Here is a tiny trained network, its code and every weight. The questions are about switching its units off for an input and a class, where a switched-off unit gives its printed mean instead of its output.

import numpy as np


def w(rows, s, z=0):
    codes = np.array(rows[::2]) - 128.0
    scale = np.full(codes.shape[1], s)
    scale[-1] = z or s
    return codes * scale


def f(y):
    return np.maximum(y, 0)


def log_softmax(a):
    a = a - a.max(-1, keepdims=True)
    return a - np.log(np.exp(a).sum(-1, keepdims=True))


def net(x, mask):
    res = np.array(x, float).reshape(1, 4) / 4 @ E
    y = f(res @ A[0][:, :-1].T + A[0][:, -1])
    res = res + np.where(mask, y, B[0][:, -1]) @ B[0][:, :-1]
    return log_softmax(res[-1] @ U[:, :-1].T + U[:, -1])


A, B = {}, {}
E = w([
[98,188,185,22,142,129],'x0',
[126,46,155,70,2,67],'x1',
[57,88,73,100,80,193],'x2',
[79,199,35,139,110,19],'x3',
],0.0082)
A[0] = w([
[233,138,237,187,158,32,115],'neuron 1',
[145,79,125,114,87,56,215],'neuron 2',
[185,93,123,85,159,176,38],'neuron 3',
[164,54,50,210,133,127,110],'neuron 4',
[145,86,143,211,139,104,75],'neuron 5',
[119,54,104,145,106,213,254],'neuron 6',
[193,62,142,252,112,87,34],'neuron 7',
[154,69,165,110,86,82,61],'neuron 8',
[139,178,203,91,130,82,186],'neuron 9',
[81,148,27,145,146,32,109],'neuron 10',
[118,176,38,100,79,92,58],'neuron 11',
[117,84,56,187,80,146,152],'neuron 12',
[127,201,98,158,201,147,173],'neuron 13',
[88,151,82,141,157,7,35],'neuron 14',
[94,102,86,92,107,211,91],'neuron 15',
[129,74,149,111,104,77,53],'neuron 16',
[37,145,94,51,116,181,147],'neuron 17',
[124,180,188,43,127,115,79],'neuron 18',
[178,32,254,155,181,176,33],'neuron 19',
[130,163,82,199,223,209,30],'neuron 20',
[153,54,157,108,15,50,39],'neuron 21',
[195,100,204,148,162,38,52],'neuron 22',
],0.009,0.0034)
B[0] = w([
[67,6,169,147,66,77,254],'neuron 1',
[126,77,84,165,171,201,214],'neuron 2',
[111,190,156,136,108,142,167],'neuron 3',
[106,133,202,75,191,106,208],'neuron 4',
[131,147,178,89,161,133,173],'neuron 5',
[147,60,190,201,94,141,228],'neuron 6',
[123,176,169,74,202,118,202],'neuron 7',
[100,167,63,129,143,158,186],'neuron 8',
[121,82,212,153,199,161,223],'neuron 9',
[173,136,209,166,64,178,250],'neuron 10',
[150,139,197,140,76,143,206],'neuron 11',
[103,95,182,107,186,80,199],'neuron 12',
[74,79,88,176,164,191,247],'neuron 13',
[143,197,200,136,69,185,225],'neuron 14',
[62,131,189,126,59,76,180],'neuron 15',
[83,179,89,102,131,159,171],'neuron 16',
[83,50,221,138,169,94,208],'neuron 17',
[98,163,175,116,218,126,207],'neuron 18',
[185,241,178,159,48,169,253],'neuron 19',
[31,154,35,102,122,158,241],'neuron 20',
[54,194,24,148,166,168,233],'neuron 21',
[46,73,149,115,64,80,200],'neuron 22',
],0.015,0.0079)
U = w([
[172,241,169,188,28,152,98],'0',
[48,166,31,161,130,172,49],'1',
[90,49,149,144,60,59,238],'2',
[133,182,198,72,242,79,150],'3',
[148,67,128,174,105,107,255],'4',
[254,82,68,132,112,81,66],'5',
[226,91,62,116,123,109,69],'6',
[186,186,113,118,102,45,56],'7',
],0.0086,0.0049)

Each question gives the input, the list of numbers given to net, and the class t.
The units are the neurons (one row each of A and B). Each row of codes is followed by its name. A weight is (code - 128) times the scale printed after its matrix; where a second scale follows, it is the last column's (A, B and U).
mask holds one flag per neuron, in row order. A switched-off neuron (its flag False) gives its mean, the last column of its row in B, instead of its output. The means were averaged over made-up inputs and are rounded, as every weight is.
A unit's drop is (log p(t) with every unit on - log p(t) with that unit switched off) / (log p(t) with every unit on - log p(t) with every unit switched off).
The circuit of an input: a set's keep is (log p(t) with only the set's units on - log p(t) with every unit switched off) / (log p(t) with every unit on - log p(t) with every unit switched off). Starting from the 12 units with the biggest drops (on a tie, the unit counted first), units are removed one at a time, each time the one whose removal leaves the highest keep (on an exact tie, the one counted first), for as long as the keep stays at least 0.8.
units of the circuit, in order: the units of the circuit, biggest drop first
most important unit: the unit with the biggest drop
top k neurons: the k neurons with the biggest drops, biggest first
drop when u is switched off: that unit's drop, to one decimal
input [-5,-7,-7,-6], class 1: most important unit : neuron 20
input [-3,-1,-4,3], class 2: top 2 neurons : [neuron 19; neuron 1]
input [-1,-5,6,-2], class 2: units of the circuit, in order : [neuron 15; neuron 19]
input [-8,4,-6,0], class 3: top 3 neurons : [neuron 7; neuron 4; neuron 5]
input [7,0,6,1], class 3: top 2 neurons : [neuron 1; neuron 18]
input [-3,5,1,4], class 1: top 2 neurons : [neuron 21; neuron 19]
input [7,6,4,-3], class 3: top 2 neurons : [neuron 17; neuron 18]
input [-7,-5,-4,3], class 3: top 2 neurons : [neuron 4; neuron 7]
input [3,-1,7,7], class 0: top 2 neurons : [neuron 1; neuron 10]
input [-3,5,4,-4], class 1: top 2 neurons : [neuron 21; neuron 1]
input [-7,7,-2,8], class 0: top 2 neurons : [neuron 10; neuron 14]
input [-8,-8,-5,-7], class 1: top 2 neurons : [neuron 20; neuron 13]
input [7,1,-8,7], class 2: top 2 neurons : [neuron 1; neuron 19]
input [7,3,4,2], class 3: top 2 neurons : [neuron 1; neuron 18]
input [8,6,5,-7], class 3: units of the circuit, in order : [neuron 18]
input [-8,3,-6,-4], class 3: top 2 neurons : [neuron 7; neuron 4]
input [-6,-2,8,6], class 2: top 2 neurons : [neuron 12; neuron 19]
input [3,0,3,5], class 0: drop when neuron 4 is switched off : 0.1
input [-1,6,-4,-2], class 1: drop when neuron 21 is switched off : 0.4
input [7,1,-7,-1], class 2: drop when neuron 9 is switched off : -0.1
input [8,1,2,6], class 3: drop when neuron 18 is switched off : 0.7
input [-7,-3,5,-6], class 3: units of the circuit, in order : [neuron 4]
